Here is a tiny trained network, its code and every weight. The questions are about switching its units off for an input and a target symbol, where a switched-off unit gives its printed mean instead of its output.

import numpy as np


def w(rows, s, z=0):
    codes = np.array(rows[::2]) - 128.0
    scale = np.full(codes.shape[1], s)
    scale[-1] = z or s
    return codes * scale


def norm(h):
    return h / np.sqrt((h * h).mean(-1, keepdims=True) + 1e-5)


def f(y):
    return np.maximum(y, 0)


def softmax(a):
    e = np.exp(a - a.max(-1, keepdims=True))
    return e / e.sum(-1, keepdims=True)


def log_softmax(a):
    a = a - a.max(-1, keepdims=True)
    return a - np.log(np.exp(a).sum(-1, keepdims=True))


def net(x, mask):
    ids = ['γδθλμφψω'.index(c) for c in x.split()]
    T = len(ids)
    res = E[ids] + P[:T]
    r = norm(res)
    for j in range(3):
        rows = slice(3 * j, 3 * j + 3)
        q, k, v = (r @ M[0][rows].T for M in (Q, K, V))
        z = softmax(np.where(np.tri(T) > 0, q @ k.T / 3**0.5, -1e9)) @ v
        o = O[0][rows]
        res = res + np.where(mask[j], z, o[:, -1]) @ o[:, :-1]
    y = f(norm(res) @ A[0][:, :-1].T + A[0][:, -1])
    res = res + np.where(mask[3:19], y, B[0][:, -1]) @ B[0][:, :-1]
    return log_softmax(norm(res)[-1] @ U[:, :-1].T + U[:, -1])


Q, K, V, O, A, B = {}, {}, {}, {}, {}, {}
E = w([
[98,145,43,109,207,210,110,186],'γ',
[153,123,158,128,155,16,117,135],'δ',
[70,189,138,61,59,95,82,85],'θ',
[132,155,149,19,156,108,195,125],'λ',
[106,138,29,124,84,194,184,160],'μ',
[140,220,170,236,135,124,109,104],'φ',
[141,95,242,152,114,149,160,204],'ψ',
[164,103,110,170,177,141,249,147],'ω',
],0.012)
P = w([
[235,222,61,104,77,116,102,182],'0',
[210,179,104,128,89,76,127,162],'1',
[175,201,107,120,109,80,135,147],'2',
[149,176,117,135,115,89,141,145],'3',
[120,158,116,140,126,96,136,146],'4',
[109,120,125,120,141,103,142,132],'5',
[86,110,127,120,152,113,138,117],'6',
[64,103,131,129,159,121,139,101],'7',
[30,94,137,143,184,140,135,82],'8',
[1,80,156,166,198,153,140,75],'9',
],0.0086)
Q[0] = w([
[194,135,108,192,157,104,164,232],'h1',
[173,217,134,203,54,123,86,116],'h1',
[103,76,254,129,130,65,159,99],'h1',
[126,95,121,82,104,56,163,151],'h2',
[63,118,119,87,118,248,188,125],'h2',
[115,61,84,20,184,133,136,97],'h2',
[123,133,127,123,141,132,151,152],'h3',
[136,126,122,107,118,140,93,118],'h3',
[82,174,144,94,128,118,129,144],'h3',
],0.026)
K[0] = w([
[145,163,111,184,153,117,192,189],'h1',
[178,203,171,185,113,132,82,124],'h1',
[128,91,252,144,197,86,123,76],'h1',
[125,130,129,92,114,42,124,143],'h2',
[60,125,121,136,188,223,146,96],'h2',
[86,58,114,51,164,146,149,152],'h2',
[120,129,150,142,142,122,136,106],'h3',
[182,156,119,119,114,122,109,150],'h3',
[95,111,141,124,133,129,138,101],'h3',
],0.029)
V[0] = w([
[117,116,145,131,164,155,151,134],'h1',
[252,160,111,95,129,137,86,169],'h1',
[138,69,137,154,56,115,105,155],'h1',
[174,164,144,105,73,141,145,137],'h2',
[46,105,163,152,127,121,136,104],'h2',
[154,107,94,159,142,92,108,153],'h2',
[235,113,92,149,100,128,105,138],'h3',
[134,142,74,119,134,79,65,106],'h3',
[138,107,144,160,202,78,139,84],'h3',
],0.015)
O[0] = w([
[200,130,164,127,134,146,123,102,135],'h1',
[70,32,120,67,145,2,199,143,158],'h1',
[108,49,127,93,147,153,77,165,3],'h1',
[95,166,188,170,97,202,165,34,179],'h2',
[146,123,69,152,43,51,119,170,30],'h2',
[80,164,149,115,196,132,139,184,118],'h2',
[244,143,70,227,91,196,46,152,51],'h3',
[139,122,43,90,69,142,39,27,77],'h3',
[193,24,120,115,140,126,185,34,137],'h3',
],0.0058,0.0065)
A[0] = w([
[121,32,250,112,85,175,93,180,79],'n1',
[74,84,187,147,176,129,69,146,90],'n2',
[114,64,103,119,129,91,148,132,101],'n3',
[73,102,139,144,116,140,144,79,106],'n4',
[241,115,118,67,61,21,89,183,2],'n5',
[142,170,150,124,111,194,112,127,88],'n6',
[137,128,116,131,124,180,86,127,104],'n7',
[106,59,118,137,105,138,122,66,107],'n8',
[148,57,144,156,139,130,165,128,68],'n9',
[135,96,158,139,119,150,100,89,67],'n10',
[121,103,99,97,177,135,83,151,116],'n11',
[226,175,142,138,91,107,83,136,38],'n12',
[110,105,97,138,86,179,101,155,102],'n13',
[140,124,134,44,106,114,175,108,54],'n14',
[62,117,145,81,77,109,65,88,46],'n15',
[63,104,124,151,121,105,82,128,136],'n16',
],0.021,0.0064)
B[0] = w([
[89,154,126,124,95,180,153,218,174],'n1',
[147,197,127,154,139,56,184,122,175],'n2',
[115,91,126,125,88,203,112,139,176],'n3',
[156,134,171,99,155,113,118,144,192],'n4',
[253,67,149,54,91,84,177,162,155],'n5',
[127,96,75,151,104,86,126,112,171],'n6',
[87,128,117,141,123,123,167,138,145],'n7',
[163,106,138,117,96,129,113,172,141],'n8',
[149,139,100,127,150,185,127,82,174],'n9',
[167,106,122,113,98,117,113,153,132],'n10',
[121,92,134,140,170,119,83,159,173],'n11',
[144,156,212,143,93,170,55,131,140],'n12',
[147,133,124,165,122,73,127,92,156],'n13',
[69,87,179,138,129,132,136,104,245],'n14',
[113,170,98,45,115,160,105,127,162],'n15',
[110,112,90,148,132,114,118,102,159],'n16',
],0.034,0.011)
U = w([
[117,98,118,155,249,117,44,195,1],'γ',
[254,51,162,69,71,107,153,172,105],'δ',
[85,193,80,17,102,122,83,88,110],'θ',
[45,92,242,126,154,106,179,73,152],'λ',
[105,120,44,218,86,40,152,82,248],'μ',
[173,167,205,205,60,153,23,118,94],'φ',
[89,186,135,167,78,170,216,237,90],'ψ',
[194,139,97,166,197,223,173,47,144],'ω',
],0.0063,0.0009)

Each question gives the input, a string of symbols that net reads in full, and the target symbol t.
The units are the heads (3 rows each of Q, K, V and O) and the neurons (one row each of A and B). Each row of codes is followed by its name. A weight is (code - 128) times the scale printed after its matrix; where a second scale follows, it is the last column's (O, A, B and U).
mask holds one flag per unit, heads first, then neurons. A switched-off unit (its flag False) gives its mean, the last column of its rows in O or B, instead of its output. The means were averaged over made-up inputs and are rounded, as every weight is.
A unit's drop is (log p(t) with every unit on - log p(t) with that unit switched off) / (log p(t) with every unit on - log p(t) with every unit switched off).
The circuit of an input: a set's keep is (log p(t) with only the set's units on - log p(t) with every unit switched off) / (log p(t) with every unit on - log p(t) with every unit switched off). Starting from the 12 units with the biggest drops (on a tie, the unit counted first), units are removed one at a time, each time the one whose removal leaves the highest keep (on an exact tie, the one counted first), for as long as the keep stays at least 0.8.
circuit, biggest first: the units of the circuit, biggest drop first
unit that matters most: the unit with the biggest drop
top k neurons: the k neurons with the biggest drops, biggest first
heads that matter: for each layer, one digit per head in row order, 1 if its drop is at least 0.15 and else 0, layers parted by /
drop when u is switched off: that unit's drop, to one decimal
input ψ θ λ λ γ δ θ γ δ, target θ: circuit, biggest first	(h3, n15)
input ω λ γ δ, target δ: unit that matters most	h3
input μ μ μ θ δ λ λ λ γ, target γ: heads that matter	010
input λ λ μ μ γ μ γ μ, target γ: circuit, biggest first	(h2, n11)
input φ λ ψ γ λ ω, target ω: heads that matter	000
input λ ω φ μ γ φ θ φ, target θ: heads that matter	001
input μ λ μ μ ω μ, target ω: heads that matter	001
input θ μ δ ω λ ω δ, target ω: top 2 neurons	(n9, n14)
input δ μ δ, target μ: circuit, biggest first	(h3, n4)
input μ γ μ μ μ ω μ, target ω: circuit, biggest first	(h3, n9)
input γ ψ μ δ μ, target δ: circuit, biggest first	(h1, h3, n8)
input λ ψ λ λ μ δ λ δ μ, target δ: top 2 neurons	(n8, n4)
input λ ψ λ δ μ, target μ: heads that matter	000
input θ λ δ ω δ, target ω: heads that matter	011
input μ ω λ δ μ ω λ φ, target φ: heads that matter	110
input λ ψ λ λ δ μ δ, target μ: heads that matter	110
input θ ω λ ω, target ω: heads that matter	001
input λ λ φ λ μ μ δ, target δ: heads that matter	010
input φ ω φ ω ω λ δ μ, target μ: unit that matters most	h1
input ψ φ λ μ ψ θ, target θ: unit that matters most	n15
input ω δ θ δ, target θ: drop when h1 is switched off	0.8
input μ γ μ ψ δ λ ψ γ φ, target φ: drop when n14 is switched off	0.0
input ω λ γ ψ, target ψ: drop when n1 is switched off	0.6
